Below is a small trained network, with its code and all its weights. Each question gives an input and a target symbol and asks what happens when units are switched off, that is, made to give their printed mean instead of their output.

import numpy as np


def w(rows, s, z=0):
    codes = np.array(rows[::2]) - 128.0
    scale = np.full(codes.shape[1], s)
    scale[-1] = z or s
    return codes * scale


def norm(h):
    return h / np.sqrt((h * h).mean(-1, keepdims=True) + 1e-5)


def softmax(a):
    e = np.exp(a - a.max(-1, keepdims=True))
    return e / e.sum(-1, keepdims=True)


def log_softmax(a):
    a = a - a.max(-1, keepdims=True)
    return a - np.log(np.exp(a).sum(-1, keepdims=True))


def net(x, mask):
    ids = ['αβγδεζθμπτω'.index(c) for c in x.split()]
    T = len(ids)
    res = E[ids] + P[:T]
    u = 0
    for l in range(2):
        r = norm(res)
        for j in range(3):
            rows = slice(3 * j, 3 * j + 3)
            q, k, v = (r @ M[l][rows].T for M in (Q, K, V))
            z = softmax(np.where(np.tri(T) > 0, q @ k.T / 3**0.5, -1e9)) @ v
            o = O[l][rows]
            res = res + np.where(mask[u + j], z, o[:, -1]) @ o[:, :-1]
        u += 3
    return log_softmax(norm(res)[-1] @ U[:, :-1].T + U[:, -1])


Q, K, V, O = {}, {}, {}, {}
E = w([
[73,215,55,68],'α',
[202,168,162,160],'β',
[126,99,135,95],'γ',
[127,151,152,112],'δ',
[124,149,123,87],'ε',
[151,136,105,109],'ζ',
[100,147,61,148],'θ',
[202,157,113,70],'μ',
[211,83,249,133],'π',
[206,87,163,176],'τ',
[137,159,122,137],'ω',
],0.016)
P = w([
[155,109,176,139],'0',
[107,106,126,123],'1',
[165,131,146,134],'2',
[125,243,112,86],'3',
[99,105,119,118],'4',
[179,132,139,136],'5',
[128,246,112,83],'6',
[92,102,115,115],'7',
[184,134,136,137],'8',
],0.012)
Q[0] = w([
[116,163,55,204],'0.h0',
[130,69,147,123],'0.h0',
[199,58,186,105],'0.h0',
[211,147,51,173],'0.h1',
[122,32,118,118],'0.h1',
[143,52,144,200],'0.h1',
[21,185,79,21],'0.h2',
[185,102,75,192],'0.h2',
[124,247,182,124],'0.h2',
],0.016)
K[0] = w([
[236,198,112,128],'0.h0',
[64,142,140,84],'0.h0',
[17,145,115,149],'0.h0',
[213,148,75,158],'0.h1',
[127,57,132,130],'0.h1',
[179,62,188,195],'0.h1',
[8,130,29,44],'0.h2',
[205,77,134,132],'0.h2',
[106,246,142,114],'0.h2',
],0.018)
V[0] = w([
[27,130,171,137],'0.h0',
[102,76,157,91],'0.h0',
[57,78,123,172],'0.h0',
[233,245,111,164],'0.h1',
[109,242,73,50],'0.h1',
[171,144,225,76],'0.h1',
[147,124,1,26],'0.h2',
[50,202,90,142],'0.h2',
[243,90,141,212],'0.h2',
],0.0063)
O[0] = w([
[77,40,150,93,90],'0.h0',
[154,124,202,81,116],'0.h0',
[161,2,164,108,62],'0.h0',
[250,128,24,217,236],'0.h1',
[217,101,207,143,253],'0.h1',
[98,13,36,184,165],'0.h1',
[215,212,12,164,165],'0.h2',
[120,5,121,204,144],'0.h2',
[49,82,41,53,112],'0.h2',
],0.0051,0.0054)
Q[1] = w([
[131,88,140,237],'1.h0',
[165,57,62,107],'1.h0',
[83,72,163,127],'1.h0',
[62,118,114,117],'1.h1',
[112,63,154,165],'1.h1',
[106,122,133,171],'1.h1',
[10,157,79,79],'1.h2',
[41,128,113,140],'1.h2',
[12,133,101,71],'1.h2',
],0.014)
K[1] = w([
[166,49,177,143],'1.h0',
[166,112,18,192],'1.h0',
[76,84,154,179],'1.h0',
[96,177,161,120],'1.h1',
[103,99,189,200],'1.h1',
[161,127,187,150],'1.h1',
[8,57,248,97],'1.h2',
[81,87,167,147],'1.h2',
[44,14,223,105],'1.h2',
],0.013)
V[1] = w([
[139,194,124,205],'1.h0',
[224,111,130,90],'1.h0',
[68,125,174,247],'1.h0',
[53,149,134,91],'1.h1',
[102,172,132,72],'1.h1',
[144,211,248,62],'1.h1',
[35,59,200,56],'1.h2',
[2,125,218,149],'1.h2',
[179,163,124,88],'1.h2',
],0.0054)
O[1] = w([
[87,175,44,107,166],'1.h0',
[210,109,90,138,172],'1.h0',
[2,174,143,143,100],'1.h0',
[86,73,135,152,85],'1.h1',
[91,97,101,121,113],'1.h1',
[33,190,103,140,106],'1.h1',
[215,137,54,118,1],'1.h2',
[180,196,72,170,24],'1.h2',
[114,76,120,146,168],'1.h2',
],0.0062,0.0079)
U = w([
[71,218,122,112,225],'α',
[93,26,84,197,157],'β',
[136,148,128,3,85],'γ',
[31,112,158,149,234],'δ',
[141,144,213,94,112],'ε',
[207,180,102,81,41],'ζ',
[86,102,53,222,170],'θ',
[237,85,120,154,2],'μ',
[130,84,104,79,137],'π',
[82,110,34,79,172],'τ',
[153,91,178,245,48],'ω',
],0.012,0.0071)

Each question gives the input, a string of symbols that net reads in full, and the target symbol t.
The units are the heads (3 rows each of Q, K, V and O). Each row of codes is followed by its name. A weight is (code - 128) times the scale printed after its matrix; where a second scale follows, it is the last column's (O and U).
mask holds one flag per head, layer by layer. A switched-off head (its flag False) gives its mean, the last column of its rows in O, instead of its output. The means were averaged over made-up inputs and are rounded, as every weight is.
A unit's drop is (log p(t) with every unit on - log p(t) with that unit switched off) / (log p(t) with every unit on - log p(t) with every unit switched off).
The circuit of an input: a set's keep is (log p(t) with only the set's units on - log p(t) with every unit switched off) / (log p(t) with every unit on - log p(t) with every unit switched off). Starting from all 6 units, units are removed one at a time, each time the one whose removal leaves the highest keep (on an exact tie, the one counted first), for as long as the keep stays at least 0.8.
circuit, biggest first: the units of the circuit, biggest drop first
most important unit: the unit with the biggest drop
which heads matter: for each layer, one digit per head in row order, 1 if its drop is at least 0.15 and else 0, layers parted by /
drop when u is switched off: that unit's drop, to one decimal
input δ θ ζ μ ζ γ, target τ: circuit, biggest first -> [0.h2 0.h1]
input ε π α, target ζ: which heads matter -> 010 / 100
input ε α ω, target θ: most important unit -> 0.h0
input α π ε α ζ δ α α τ, target β: which heads matter -> 011 / 000
input ε δ α γ τ, target τ: which heads matter -> 011 / 001
input α ζ ω, target θ: circuit, biggest first -> [0.h1 0.h0 0.h2]
input ω δ ζ β ε, target ε: circuit, biggest first -> [0.h2 0.h1]
input μ τ π, target δ: circuit, biggest first -> [0.h1 0.h2]
input β δ α α δ π, target δ: circuit, biggest first -> [0.h2 0.h1 1.h0]
input ε π π α ζ θ θ ζ, target ζ: which heads matter -> 011 / 000
input τ ζ μ, target γ: which heads matter -> 001 / 001
input δ ω θ, target α: which heads matter -> 010 / 100
input α π ε θ α π μ ε, target ε: which heads matter -> 011 / 000
input α β τ, target β: most important unit -> 0.h1
input ζ α τ α π μ, target γ: drop when 0.h2 is switched off -> 1.0
input ε τ ζ δ γ, target γ: drop when 0.h1 is switched off -> 0.8
input α ω α δ ε γ, target τ: drop when 0.h1 is switched off -> 0.5
input ζ γ ω γ π μ ε ζ, target ζ: drop when 0.h0 is switched off -> 0.2
